Below are the code and all the weights of a small trained network. Each question names an input and a target symbol and asks about switching units off, where a switched-off unit gives its printed mean instead of its output.

import numpy as np


def w(rows, s, z=0):
    codes = np.array(rows[::2]) - 128.0
    scale = np.full(codes.shape[1], s)
    scale[-1] = z or s
    return codes * scale


def f(y):
    return y / 2 * (1 + np.tanh(0.7978845608 * (y + 0.044715 * y**3)))


def softmax(a):
    e = np.exp(a - a.max(-1, keepdims=True))
    return e / e.sum(-1, keepdims=True)


def log_softmax(a):
    a = a - a.max(-1, keepdims=True)
    return a - np.log(np.exp(a).sum(-1, keepdims=True))


def net(x, mask):
    ids = ['Θδημξπσφ'.index(c) for c in x.split()]
    T = len(ids)
    res = E[ids] + P[:T]
    u = 0
    for l in range(3):
        q, k, v = (res @ M[l].T for M in (Q, K, V))
        z = softmax(np.where(np.tri(T) > 0, q @ k.T / 2**0.5, -1e9)) @ v
        res = res + np.where(mask[u], z, O[l][:, -1]) @ O[l][:, :-1]
        u += 1
        y = f(res @ A[l][:, :-1].T + A[l][:, -1])
        res = res + np.where(mask[u : u + 8], y, B[l][:, -1]) @ B[l][:, :-1]
        u += 8
    return log_softmax(res[-1] @ U[:, :-1].T + U[:, -1])


Q, K, V, O, A, B = {}, {}, {}, {}, {}, {}
E = w([
[146,118,203,160,117,152,122,143,14,101],'Θ',
[59,173,107,176,131,75,126,177,57,151],'δ',
[227,102,131,191,177,155,131,148,234,91],'η',
[126,48,84,83,186,154,83,108,71,245],'μ',
[148,54,200,122,152,131,254,174,80,162],'ξ',
[108,149,111,68,175,92,123,196,210,194],'π',
[221,151,161,116,106,153,223,112,164,88],'σ',
[174,150,86,120,113,172,156,94,117,220],'φ',
],0.013)
P = w([
[212,57,182,71,3,63,61,201,115,191],'0',
[169,142,61,193,246,130,128,135,196,170],'1',
[158,117,97,201,175,148,172,156,129,206],'2',
[170,109,70,165,133,107,159,84,153,158],'3',
[158,135,123,132,147,165,140,144,103,141],'4',
[157,101,147,138,70,168,142,165,76,166],'5',
[132,93,172,138,45,202,111,181,46,201],'6',
[123,78,183,198,106,196,160,196,89,207],'7',
[161,125,154,145,127,244,160,248,71,209],'8',
],0.0052)
Q[0] = w([
[103,137,165,184,110,131,129,216,128,253],'0.h0',
[48,160,139,78,109,20,99,53,140,97],'0.h0',
],0.0066)
K[0] = w([
[196,113,206,39,45,116,112,234,116,59],'0.h0',
[203,112,79,214,236,157,135,1,163,155],'0.h0',
],0.005)
V[0] = w([
[11,186,4,164,65,91,66,126,111,118],'0.h0',
[170,132,150,224,59,195,81,70,31,21],'0.h0',
],0.0043)
O[0] = w([
[200,105,228,104,141,10,75,108,106,204,4],'0.h0',
[239,77,24,125,169,79,254,50,21,122,108],'0.h0',
],0.0082,0.0034)
A[0] = w([
[63,149,76,153,126,163,115,104,116,99,131],'0.n0',
[89,104,143,104,145,158,155,108,147,93,91],'0.n1',
[63,106,175,157,127,253,143,146,152,163,114],'0.n2',
[21,160,151,108,85,72,108,209,160,87,250],'0.n3',
[193,9,105,203,101,163,186,133,30,106,113],'0.n4',
[158,182,146,71,22,187,150,105,116,145,136],'0.n5',
[168,76,25,130,176,82,151,112,141,173,107],'0.n6',
[196,169,220,74,91,127,139,53,111,141,182],'0.n7',
],0.005,0.0017)
B[0] = w([
[172,95,159,171,109,112,208,145,101,126,146],'0.n0',
[125,68,79,113,129,52,178,104,126,48,123],'0.n1',
[104,60,100,49,111,110,160,206,110,117,231],'0.n2',
[146,103,156,120,253,80,169,161,139,124,148],'0.n3',
[140,184,94,82,173,192,75,107,80,98,254],'0.n4',
[130,219,76,62,73,65,155,173,140,191,151],'0.n5',
[65,174,126,198,151,168,6,89,135,49,171],'0.n6',
[139,169,200,134,153,53,181,223,152,190,126],'0.n7',
],0.0061,0.004)
Q[1] = w([
[15,72,178,98,60,144,99,136,103,68],'1.h0',
[181,120,104,139,186,211,168,254,101,163],'1.h0',
],0.0062)
K[1] = w([
[197,169,222,186,110,113,59,217,112,19],'1.h0',
[63,145,188,65,9,108,85,149,32,254],'1.h0',
],0.0042)
V[1] = w([
[117,172,185,182,144,95,202,150,105,75],'1.h0',
[164,254,77,134,97,141,150,112,166,202],'1.h0',
],0.006)
O[1] = w([
[181,167,60,205,249,113,191,179,206,128,4],'1.h0',
[81,142,210,255,27,98,112,192,55,40,246],'1.h0',
],0.0085,0.0031)
A[1] = w([
[130,118,124,107,194,145,159,132,118,157,21],'1.n0',
[128,126,62,157,164,79,134,154,149,105,217],'1.n1',
[180,199,160,85,113,89,187,113,176,103,119],'1.n2',
[25,228,74,158,140,87,157,149,81,211,247],'1.n3',
[48,106,207,60,139,87,121,118,189,120,122],'1.n4',
[138,129,149,193,145,134,119,181,144,89,221],'1.n5',
[114,152,190,166,45,124,96,149,58,144,178],'1.n6',
[163,116,134,126,80,253,177,202,110,178,142],'1.n7',
],0.0059,0.0012)
B[1] = w([
[134,125,40,109,131,149,91,100,90,188,131],'1.n0',
[227,130,145,65,74,205,105,116,92,147,141],'1.n1',
[200,113,202,163,3,122,164,91,148,64,123],'1.n2',
[191,40,231,109,244,165,154,101,137,116,179],'1.n3',
[142,208,58,86,155,161,182,179,87,82,131],'1.n4',
[123,69,164,190,69,194,173,60,213,178,190],'1.n5',
[46,145,76,215,242,97,160,147,95,132,226],'1.n6',
[48,66,90,127,173,52,137,104,126,86,254],'1.n7',
],0.0049,0.0076)
Q[2] = w([
[129,254,78,122,89,67,216,104,116,194],'2.h0',
[17,60,160,152,192,213,177,151,70,165],'2.h0',
],0.0039)
K[2] = w([
[126,85,196,161,162,125,18,174,181,186],'2.h0',
[162,58,137,59,4,75,93,178,123,54],'2.h0',
],0.0036)
V[2] = w([
[166,169,166,154,105,114,123,116,238,13],'2.h0',
[150,227,116,116,126,42,254,210,79,102],'2.h0',
],0.0047)
O[2] = w([
[157,114,133,88,29,204,121,188,74,215,49],'2.h0',
[90,211,129,71,148,190,246,1,171,213,5],'2.h0',
],0.0086,0.002)
A[2] = w([
[146,99,214,124,232,105,172,143,92,54,129],'2.n0',
[145,154,165,84,125,2,122,142,146,34,170],'2.n1',
[146,171,130,141,40,225,199,98,131,222,169],'2.n2',
[199,136,184,153,77,158,81,160,86,107,4],'2.n3',
[149,134,174,164,112,91,17,55,122,202,183],'2.n4',
[186,119,150,121,193,133,155,132,178,132,113],'2.n5',
[182,192,140,172,122,143,108,47,72,87,249],'2.n6',
[100,154,199,190,107,81,156,134,175,182,231],'2.n7',
],0.005,0.002)
B[2] = w([
[155,110,148,131,148,105,119,101,181,164,254],'2.n0',
[133,100,216,84,51,162,116,51,3,149,148],'2.n1',
[152,112,180,86,27,69,84,101,94,135,161],'2.n2',
[83,177,117,184,163,106,152,90,100,154,168],'2.n3',
[124,53,136,247,126,33,206,112,136,162,151],'2.n4',
[144,99,101,111,66,153,146,139,81,157,156],'2.n5',
[108,169,134,185,177,203,44,187,115,156,194],'2.n6',
[143,174,39,110,76,96,93,171,128,193,208],'2.n7',
],0.0062,0.0037)
U = w([
[199,253,147,124,160,160,87,97,98,70,100],'Θ',
[229,140,218,165,163,78,139,140,133,221,192],'δ',
[205,100,102,161,71,152,109,241,112,114,215],'η',
[122,114,192,74,111,86,29,68,137,97,133],'μ',
[140,112,81,118,126,90,212,91,180,80,4],'ξ',
[96,209,208,64,126,150,69,191,212,152,40],'π',
[155,170,198,91,35,169,146,72,121,126,117],'σ',
[18,228,158,186,90,92,102,129,176,112,127],'φ',
],0.0042,0.0026)

Each question gives the input, a string of symbols that net reads in full, and the target symbol t.
The units are the heads (2 rows each of Q, K, V and O) and the neurons (one row each of A and B). Each row of codes is followed by its name. A weight is (code - 128) times the scale printed after its matrix; where a second scale follows, it is the last column's (O, A, B and U).
mask holds one flag per unit, layer by layer, with each layer's heads first. A switched-off unit (its flag False) gives its mean, the last column of its rows in O or B, instead of its output. The means were averaged over made-up inputs and are rounded, as every weight is.
A unit's drop is (log p(t) with every unit on - log p(t) with that unit switched off) / (log p(t) with every unit on - log p(t) with every unit switched off).
The circuit of an input: a set's keep is (log p(t) with only the set's units on - log p(t) with every unit switched off) / (log p(t) with every unit on - log p(t) with every unit switched off). Starting from the 12 units with the biggest drops (on a tie, the unit counted first), units are removed one at a time, each time the one whose removal leaves the highest keep (on an exact tie, the one counted first), for as long as the keep stays at least 0.8.
units of the circuit, in order: the units of the circuit, biggest drop first
most important unit: the unit with the biggest drop
k most important neurons: the k neurons with the biggest drops, biggest first
top k neurons in layer l: the k neurons of layer l with the biggest drops, biggest first
drop when u is switched off: that unit's drop, to one decimal
input Θ η ξ η δ φ Θ, target Θ: units of the circuit, in order -> 0.h0, 0.n4, 2.h0
input δ η φ, target δ: units of the circuit, in order -> 0.h0, 2.n4
input η δ δ η, target δ: units of the circuit, in order -> 0.h0, 1.h0
input ξ σ Θ μ δ η δ δ, target δ: 2 most important neurons -> 1.n3, 0.n3
input μ η δ, target μ: units of the circuit, in order -> 1.h0, 2.h0, 2.n1
input φ φ δ μ μ φ φ, target φ: units of the circuit, in order -> 1.h0, 1.n6, 2.h0, 0.n5
input η η σ φ φ σ φ φ σ, target φ: units of the circuit, in order -> 1.h0, 0.n5, 1.n6
input μ η Θ δ η, target μ: units of the circuit, in order -> 1.h0, 2.h0, 0.h0
input δ Θ Θ φ Θ ξ φ η δ, target δ: units of the circuit, in order -> 1.n3, 2.n0, 1.h0
input σ η η σ, target σ: most important unit -> 2.h0
input σ Θ η, target σ: 3 most important neurons -> 0.n5, 2.n2, 1.n5
input μ η μ Θ η, target μ: units of the circuit, in order -> 1.h0, 2.h0, 2.n1
input π η μ, target π: top 2 neurons in layer 0 -> 0.n3, 0.n2
input Θ ξ δ, target Θ: top neuron in layer 2 -> 2.n6
input φ δ φ μ, target φ: 2 most important neurons -> 1.n6, 0.n5
input φ δ ξ, target φ: 2 most important neurons -> 0.n5, 1.n6
input σ μ η, target σ: top 2 neurons in layer 0 -> 0.n5, 0.n6
input σ φ η δ, target σ: top 2 neurons in layer 1 -> 1.n3, 1.n2
input Θ η δ φ, target Θ: top 2 neurons in layer 0 -> 0.n6, 0.n4
input ξ Θ η, target ξ: top neuron in layer 2 -> 2.n6
input δ η η, target δ: top 2 neurons in layer 2 -> 2.n4, 2.n3
input Θ φ η μ σ η, target Θ: top 2 neurons in layer 0 -> 0.n4, 0.n6
input σ η φ, target σ: top 2 neurons in layer 1 -> 1.n2, 1.n3
input φ η Θ, target φ: 2 most important neurons -> 0.n5, 1.n6
input Θ η δ σ δ η η Θ, target Θ: drop when 2.n0 is switched off -> 0.0
